Below is a small trained network, with its code and all its weights. Each question gives an input and a class and asks what happens when units are switched off, that is, made to give their printed mean instead of their output.

import numpy as np


def w(rows, s, z=0):
    codes = np.array(rows[::2]) - 128.0
    scale = np.full(codes.shape[1], s)
    scale[-1] = z or s
    return codes * scale


def f(y):
    return np.maximum(y, 0)


def log_softmax(a):
    a = a - a.max(-1, keepdims=True)
    return a - np.log(np.exp(a).sum(-1, keepdims=True))


def net(x, mask):
    res = np.array(x, float).reshape(1, 7) / 4 @ E
    y = f(res @ A[0][:, :-1].T + A[0][:, -1])
    res = res + np.where(mask, y, B[0][:, -1]) @ B[0][:, :-1]
    return log_softmax(res[-1] @ U[:, :-1].T + U[:, -1])


A, B = {}, {}
E = w([
[57,120,133,144,153,176,128,184,131,173,102,129],'x0',
[56,82,123,70,118,151,142,168,93,2,130,71],'x1',
[162,193,161,97,146,87,146,186,126,95,66,181],'x2',
[43,137,123,89,216,71,162,122,86,138,212,79],'x3',
[109,53,221,62,209,160,158,118,80,234,165,211],'x4',
[160,96,164,48,25,101,252,75,208,152,146,113],'x5',
[114,167,148,170,90,208,123,167,83,156,170,42],'x6',
],0.0091)
A[0] = w([
[60,142,113,146,188,105,98,165,85,115,141,102,2],'n0',
[39,135,115,99,195,72,198,128,124,157,185,95,132],'n1',
[121,144,133,180,186,149,69,141,71,203,127,171,94],'n2',
[56,88,159,147,132,247,124,171,82,175,156,85,124],'n3',
[147,192,225,114,96,149,254,175,106,197,183,73,153],'n4',
[145,97,184,56,115,118,205,127,163,162,75,210,196],'n5',
[163,145,105,190,17,159,144,108,237,171,125,101,107],'n6',
],0.0081,0.0063)
B[0] = w([
[164,131,191,131,254,147,103,121,163,203,168,181,192],'n0',
[134,121,173,109,222,83,84,59,131,202,213,151,240],'n1',
[85,109,95,91,52,149,172,159,91,32,143,60,223],'n2',
[96,219,45,103,145,74,29,203,164,76,21,110,250],'n3',
[133,166,198,245,106,103,160,208,97,42,201,159,232],'n4',
[217,165,194,210,174,131,142,155,179,191,177,240,244],'n5',
[235,85,162,73,125,123,165,36,228,202,97,142,239],'n6',
],0.0071,0.011)
U = w([
[84,57,91,157,98,168,152,81,18,149,128,119,2],'0',
[160,147,83,134,59,128,128,115,188,126,61,74,94],'1',
[75,174,92,145,138,119,79,218,97,37,90,118,211],'2',
[108,99,154,129,54,127,226,131,121,44,183,79,121],'3',
[71,92,129,60,158,131,114,64,105,215,163,67,61],'4',
[170,137,167,163,172,126,101,111,148,246,144,204,179],'5',
[69,48,167,50,133,201,166,179,155,154,68,151,68],'6',
],0.011,0.007)

Each question gives the input, the list of numbers given to net, and the class t.
The units are the neurons (one row each of A and B). Each row of codes is followed by its name. A weight is (code - 128) times the scale printed after its matrix; where a second scale follows, it is the last column's (A, B and U).
mask holds one flag per neuron, in row order. A switched-off neuron (its flag False) gives its mean, the last column of its row in B, instead of its output. The means were averaged over made-up inputs and are rounded, as every weight is.
A unit's drop is (log p(t) with every unit on - log p(t) with that unit switched off) / (log p(t) with every unit on - log p(t) with every unit switched off).
The circuit of an input: a set's keep is (log p(t) with only the set's units on - log p(t) with every unit switched off) / (log p(t) with every unit on - log p(t) with every unit switched off). Starting from all 7 units, units are removed one at a time, each time the one whose removal leaves the highest keep (on an exact tie, the one counted first), for as long as the keep stays at least 0.8.
circuit, biggest first: the units of the circuit, biggest drop first
top k neurons: the k neurons with the biggest drops, biggest first
drop of u: that unit's drop, to one decimal
input [5,6,4,3,5,0,5], class 2: circuit, biggest first => n3
input [7,2,-8,3,-5,-1,-5], class 4: top 2 neurons => n4, n5
input [0,-1,-7,0,2,2,3], class 1: top 2 neurons => n5, n3
input [3,-6,-6,7,-2,-5,-1], class 4: top 2 neurons => n2, n5
input [2,-8,-7,-6,0,-8,-7], class 1: circuit, biggest first => n2, n1
input [-7,-6,6,-1,-5,-3,7], class 1: top 2 neurons => n5, n1
input [-1,4,-5,-6,2,5,6], class 1: top 3 neurons => n3, n6, n1
input [5,-3,0,6,7,-8,1], class 2: top 2 neurons => n2, n3
input [-8,5,-7,-1,-3,6,-1], class 1: top 4 neurons => n6, n4, n2, n1
input [-3,8,4,8,0,-3,-7], class 4: top 3 neurons => n5, n4, n6
input [-5,-2,5,-7,-7,-5,-4], class 1: top 2 neurons => n5, n1
input [4,8,-7,-6,3,5,8], class 2: top 2 neurons => n3, n4
input [6,-4,7,3,1,-7,1], class 2: drop of n4 => 0.0
input [-8,4,-3,8,-4,6,-4], class 4: circuit, biggest first => n1
input [1,-1,-6,-8,-4,-2,-8], class 1: drop of n0 => 0.5
input [3,-3,0,-8,-5,-6,-3], class 1: drop of n6 => 0.1
